Below is a small trained network, with its code and all its weights. Each question gives an input and a target symbol and asks what happens when units are switched off, that is, made to give their printed mean instead of their output.

import numpy as np


def w(rows, s, z=0):
    codes = np.array(rows[::2]) - 128.0
    scale = np.full(codes.shape[1], s)
    scale[-1] = z or s
    return codes * scale


def norm(h):
    return h / np.sqrt((h * h).mean(-1, keepdims=True) + 1e-5)


def f(y):
    return y / 2 * (1 + np.tanh(0.7978845608 * (y + 0.044715 * y**3)))


def softmax(a):
    e = np.exp(a - a.max(-1, keepdims=True))
    return e / e.sum(-1, keepdims=True)


def log_softmax(a):
    a = a - a.max(-1, keepdims=True)
    return a - np.log(np.exp(a).sum(-1, keepdims=True))


def net(x, mask):
    ids = ['ΣΦαβεζθμπτψω'.index(c) for c in x.split()]
    T = len(ids)
    res = E[ids] + P[:T]
    u = 0
    for l in range(2):
        q, k, v = (norm(res) @ M[l].T for M in (Q, K, V))
        z = softmax(np.where(np.tri(T) > 0, q @ k.T / 3**0.5, -1e9)) @ v
        res = res + np.where(mask[u], z, O[l][:, -1]) @ O[l][:, :-1]
        u += 1
        y = f(norm(res) @ A[l][:, :-1].T + A[l][:, -1])
        res = res + np.where(mask[u : u + 12], y, B[l][:, -1]) @ B[l][:, :-1]
        u += 12
    return log_softmax(norm(res)[-1] @ U[:, :-1].T + U[:, -1])


Q, K, V, O, A, B = {}, {}, {}, {}, {}, {}
E = w([
[94,71,106,166,152],'Σ',
[172,113,137,132,42],'Φ',
[101,136,81,67,67],'α',
[123,132,87,142,119],'β',
[58,1,100,60,174],'ε',
[178,130,125,128,45],'ζ',
[74,72,110,163,128],'θ',
[94,104,95,144,103],'μ',
[139,117,109,136,173],'π',
[109,84,96,142,159],'τ',
[111,145,115,13,98],'ψ',
[170,138,105,134,72],'ω',
],0.018)
P = w([
[120,127,121,90,89],'0',
[112,241,75,129,214],'1',
[142,88,28,122,99],'2',
[129,135,144,84,94],'3',
[75,200,151,140,149],'4',
[187,74,84,103,132],'5',
[131,137,144,83,94],'6',
[72,208,176,135,132],'7',
[201,52,128,62,151],'8',
[135,140,146,81,97],'9',
[47,198,188,125,128],'10',
[172,44,255,73,192],'11',
],0.015)
Q[0] = w([
[40,123,40,114,4],'0.h1',
[137,187,85,79,169],'0.h1',
[136,107,109,182,101],'0.h1',
],0.017)
K[0] = w([
[122,1,22,107,32],'0.h1',
[178,87,176,107,154],'0.h1',
[93,121,104,98,72],'0.h1',
],0.016)
V[0] = w([
[76,252,166,174,159],'0.h1',
[161,93,160,121,143],'0.h1',
[186,104,199,139,151],'0.h1',
],0.0028)
O[0] = w([
[78,74,251,139,93,5],'0.h1',
[135,105,111,127,139,105],'0.h1',
[121,65,130,147,135,40],'0.h1',
],0.0031,0.0025)
A[0] = w([
[87,117,155,154,48,70],'0.n1',
[187,54,186,150,108,78],'0.n2',
[79,155,96,100,221,179],'0.n3',
[19,127,137,162,233,184],'0.n4',
[58,176,124,140,97,7],'0.n5',
[141,162,69,88,166,132],'0.n6',
[198,73,98,225,119,102],'0.n7',
[137,90,138,183,153,40],'0.n8',
[103,252,160,101,129,233],'0.n9',
[222,137,93,167,141,186],'0.n10',
[95,115,244,109,120,205],'0.n11',
[100,238,134,223,45,185],'0.n12',
],0.014,0.0016)
B[0] = w([
[137,134,77,151,93,152],'0.n1',
[181,139,138,133,225,167],'0.n2',
[188,167,114,193,140,239],'0.n3',
[131,246,112,157,180,255],'0.n4',
[120,136,103,170,172,174],'0.n5',
[115,186,191,173,175,198],'0.n6',
[202,63,104,66,134,154],'0.n7',
[188,82,133,102,93,127],'0.n8',
[141,162,31,208,155,215],'0.n9',
[82,32,129,141,96,159],'0.n10',
[144,225,68,114,204,180],'0.n11',
[140,254,145,227,163,209],'0.n12',
],0.018,0.0076)
Q[1] = w([
[149,97,97,40,204],'1.h1',
[106,25,58,183,128],'1.h1',
[132,164,1,175,68],'1.h1',
],0.021)
K[1] = w([
[118,110,155,3,147],'1.h1',
[69,174,120,117,5],'1.h1',
[116,254,36,168,119],'1.h1',
],0.02)
V[1] = w([
[38,176,106,8,70],'1.h1',
[252,202,107,46,47],'1.h1',
[135,141,102,50,251],'1.h1',
],0.024)
O[1] = w([
[176,197,43,67,142,5],'1.h1',
[253,173,130,208,71,133],'1.h1',
[169,37,54,131,96,217],'1.h1',
],0.022,0.016)
A[1] = w([
[73,101,4,152,39,88],'1.n1',
[92,89,72,118,39,98],'1.n2',
[85,162,62,198,157,109],'1.n3',
[84,201,187,110,96,73],'1.n4',
[164,153,110,117,148,142],'1.n5',
[71,176,135,144,134,110],'1.n6',
[144,96,83,140,186,123],'1.n7',
[103,197,146,150,205,3],'1.n8',
[72,184,30,109,214,53],'1.n9',
[90,91,193,155,152,149],'1.n10',
[172,104,130,201,116,166],'1.n11',
[188,76,183,47,166,221],'1.n12',
],0.022,0.0059)
B[1] = w([
[189,42,196,79,156,183],'1.n1',
[173,126,136,106,221,161],'1.n2',
[120,191,90,150,207,229],'1.n3',
[64,81,111,29,73,153],'1.n4',
[79,109,143,134,162,149],'1.n5',
[165,98,105,100,191,177],'1.n6',
[106,160,142,94,73,192],'1.n7',
[220,120,160,75,192,197],'1.n8',
[48,125,120,224,3,187],'1.n9',
[236,152,130,146,147,213],'1.n10',
[103,105,137,76,63,253],'1.n11',
[62,203,115,138,193,178],'1.n12',
],0.032,0.015)
U = w([
[134,106,116,140,73,128],'Σ',
[133,162,162,140,63,115],'Φ',
[106,203,57,145,115,225],'α',
[168,192,106,154,254,100],'β',
[70,13,58,111,193,189],'ε',
[130,197,205,119,55,104],'ζ',
[30,98,74,183,86,254],'θ',
[46,184,143,23,135,162],'μ',
[77,81,228,183,171,93],'π',
[146,112,149,179,122,52],'τ',
[229,150,21,81,106,58],'ψ',
[151,227,220,60,123,43],'ω',
],0.0086,0.0045)

Each question gives the input, a string of symbols that net reads in full, and the target symbol t.
The units are the heads (3 rows each of Q, K, V and O) and the neurons (one row each of A and B). Each row of codes is followed by its name. A weight is (code - 128) times the scale printed after its matrix; where a second scale follows, it is the last column's (O, A, B and U).
mask holds one flag per unit, layer by layer, with each layer's heads first. A switched-off unit (its flag False) gives its mean, the last column of its rows in O or B, instead of its output. The means were averaged over made-up inputs and are rounded, as every weight is.
A unit's drop is (log p(t) with every unit on - log p(t) with that unit switched off) / (log p(t) with every unit on - log p(t) with every unit switched off).
The circuit of an input: a set's keep is (log p(t) with only the set's units on - log p(t) with every unit switched off) / (log p(t) with every unit on - log p(t) with every unit switched off). Starting from the 12 units with the biggest drops (on a tie, the unit counted first), units are removed one at a time, each time the one whose removal leaves the highest keep (on an exact tie, the one counted first), for as long as the keep stays at least 0.8.
units of the circuit, in order: the units of the circuit, biggest drop first
unit that matters most: the unit with the biggest drop
top k neurons: the k neurons with the biggest drops, biggest first
k most important neurons of layer l: the k neurons of layer l with the biggest drops, biggest first
input μ ζ ε β ω θ ε Φ ψ ζ Σ μ, target ψ: top 4 neurons	(0.n12; 0.n11; 0.n4; 0.n3)
input β ω ω ε μ ψ ψ, target ψ: top 3 neurons	(0.n4; 0.n9; 0.n12)
input π τ ε α, target α: 4 most important neurons of layer 0	(0.n2; 0.n11; 0.n3; 0.n12)
input ψ ε ε ω β ψ ω μ β, target ψ: units of the circuit, in order	(0.n12; 1.h1)
input π α β ε ε, target α: 2 most important neurons of layer 0	(0.n4; 0.n3)
input ψ Φ π μ Φ π μ β α, target π: units of the circuit, in order	(0.n9; 0.n10; 1.h1)
input ψ ε μ Φ ε μ ζ τ ε ε ε ζ, target ε: units of the circuit, in order	(0.n12; 1.h1)
input ε μ π μ μ π ψ ω ε α ω ω, target ε: units of the circuit, in order	(1.h1; 0.n9)
input β τ ε β μ ζ ε ω ω ε ψ π, target ω: most important neuron of layer 0	(0.n10)
input π θ ε μ μ ε ψ, target ψ: units of the circuit, in order	(0.n4; 1.h1; 0.n12)
input θ μ ζ Σ π ε π, target ε: units of the circuit, in order	(1.h1; 0.n9; 0.n12)
input ε ω Φ ε ε ε π ε ε ε ε, target θ: units of the circuit, in order	(1.n9; 0.n11)
input ψ Φ ε, target ψ: 4 most important neurons of layer 0	(0.n3; 0.n12; 0.n2; 0.n4)
input ω ε ε, target ω: unit that matters most	0.n11
input μ π Φ ψ μ ε ψ π μ, target ε: top 2 neurons	(0.n3; 0.n1)
input Φ ω π ω β β α Φ ψ π θ ζ, target ψ: units of the circuit, in order	(1.h1; 0.n11; 0.n12; 0.n3)
input θ ε ω ε Φ ψ β ψ ε, target ψ: units of the circuit, in order	(1.h1; 0.n3; 0.n12)
input ε ω Φ θ, target θ: 2 most important neurons of layer 0	(0.n3; 0.n12)
input ζ ω β ζ Σ Σ ε Σ ε π Σ μ, target ε: 3 most important neurons of layer 0	(0.n12; 0.n11; 0.n4)
input ζ ψ ψ Φ ψ π, target ψ: top 4 neurons	(0.n3; 0.n12; 0.n4; 0.n2)
input β ε ψ α, target α: top 2 neurons	(0.n2; 0.n3)
input Φ ε ψ ε Φ ε ε β μ π Σ Σ, target μ: top 2 neurons	(0.n12; 0.n3)
input ε ψ θ ε μ ε Σ ω μ ε ε ζ, target μ: 3 most important neurons of layer 0	(0.n12; 0.n3; 0.n11)
